Here is a tiny trained network, its code and every weight. The questions are about switching its units off for an input and a class, where a switched-off unit gives its printed mean instead of its output.

import numpy as np


def w(rows, s, z=0):
    codes = np.array(rows[::2]) - 128.0
    scale = np.full(codes.shape[1], s)
    scale[-1] = z or s
    return codes * scale


def f(y):
    return np.maximum(y, 0)


def log_softmax(a):
    a = a - a.max(-1, keepdims=True)
    return a - np.log(np.exp(a).sum(-1, keepdims=True))


def net(x, mask):
    res = np.array(x, float).reshape(1, 5) / 4 @ E
    y = f(res @ A[0][:, :-1].T + A[0][:, -1])
    res = res + np.where(mask, y, B[0][:, -1]) @ B[0][:, :-1]
    return log_softmax(res[-1] @ U[:, :-1].T + U[:, -1])


A, B = {}, {}
E = w([
[93,107,78,42,92,107,155],'x0',
[216,86,92,130,233,128,118],'x1',
[154,189,182,116,123,81,38],'x2',
[165,92,179,130,168,114,126],'x3',
[124,156,166,46,147,204,6],'x4',
],0.011)
A[0] = w([
[114,135,78,128,145,137,157,5],'n0',
[173,96,66,97,194,149,111,57],'n1',
[209,102,136,55,226,139,114,119],'n2',
[73,124,150,183,107,200,138,71],'n3',
[218,162,251,139,178,80,32,113],'n4',
[89,147,164,16,49,120,98,116],'n5',
[145,122,122,86,218,135,110,63],'n6',
[157,120,31,126,106,58,204,21],'n7',
[88,126,162,44,53,119,99,29],'n8',
],0.016,0.0025)
B[0] = w([
[140,155,127,127,107,78,142,154],'n0',
[122,105,99,60,157,146,155,185],'n1',
[164,152,110,65,189,195,102,212],'n2',
[165,149,201,117,112,169,253,163],'n3',
[144,129,187,242,106,88,16,252],'n4',
[24,121,110,79,85,134,59,217],'n5',
[140,96,160,72,189,101,160,179],'n6',
[133,117,5,191,131,85,116,212],'n7',
[33,131,129,91,112,94,97,197],'n8',
],0.018,0.023)
U = w([
[199,124,140,14,223,146,63,102],'0',
[175,173,254,184,128,107,14,84],'1',
[149,144,46,142,100,53,161,249],'2',
[140,193,193,146,53,136,177,114],'3',
[13,179,150,51,30,93,95,130],'4',
],0.0083,0.0012)

Each question gives the input, the list of numbers given to net, and the class t.
The units are the neurons (one row each of A and B). Each row of codes is followed by its name. A weight is (code - 128) times the scale printed after its matrix; where a second scale follows, it is the last column's (A, B and U).
mask holds one flag per neuron, in row order. A switched-off neuron (its flag False) gives its mean, the last column of its row in B, instead of its output. The means were averaged over made-up inputs and are rounded, as every weight is.
A unit's drop is (log p(t) with every unit on - log p(t) with that unit switched off) / (log p(t) with every unit on - log p(t) with every unit switched off).
The circuit of an input: a set's keep is (log p(t) with only the set's units on - log p(t) with every unit switched off) / (log p(t) with every unit on - log p(t) with every unit switched off). Starting from all 9 units, units are removed one at a time, each time the one whose removal leaves the highest keep (on an exact tie, the one counted first), for as long as the keep stays at least 0.8.
units of the circuit, in order: the units of the circuit, biggest drop first
most important unit: the unit with the biggest drop
k most important neurons: the k neurons with the biggest drops, biggest first
drop when u is switched off: that unit's drop, to one decimal
input [-5,8,-1,6,-2], class 0: most important unit => n2
input [-4,-2,-6,1,7], class 0: units of the circuit, in order => [n4; n5]
input [-4,-3,8,-8,-6], class 1: 4 most important neurons => [n5; n7; n1; n8]
input [-8,-8,-8,4,-8], class 3: 2 most important neurons => [n3; n1]
input [-7,7,-3,4,5], class 0: 2 most important neurons => [n2; n1]
input [3,1,1,4,6], class 0: 3 most important neurons => [n2; n6; n1]
input [-4,-1,2,-5,-2], class 3: 3 most important neurons => [n4; n5; n7]
input [-2,-6,-6,-3,-1], class 3: 2 most important neurons => [n3; n5]
input [2,-2,-3,-4,-3], class 2: drop when n1 is switched off => 0.0
input [-4,-3,-4,-2,-1], class 3: drop when n4 is switched off => 0.2
input [-8,1,-8,-8,-1], class 3: drop when n3 is switched off => 0.8
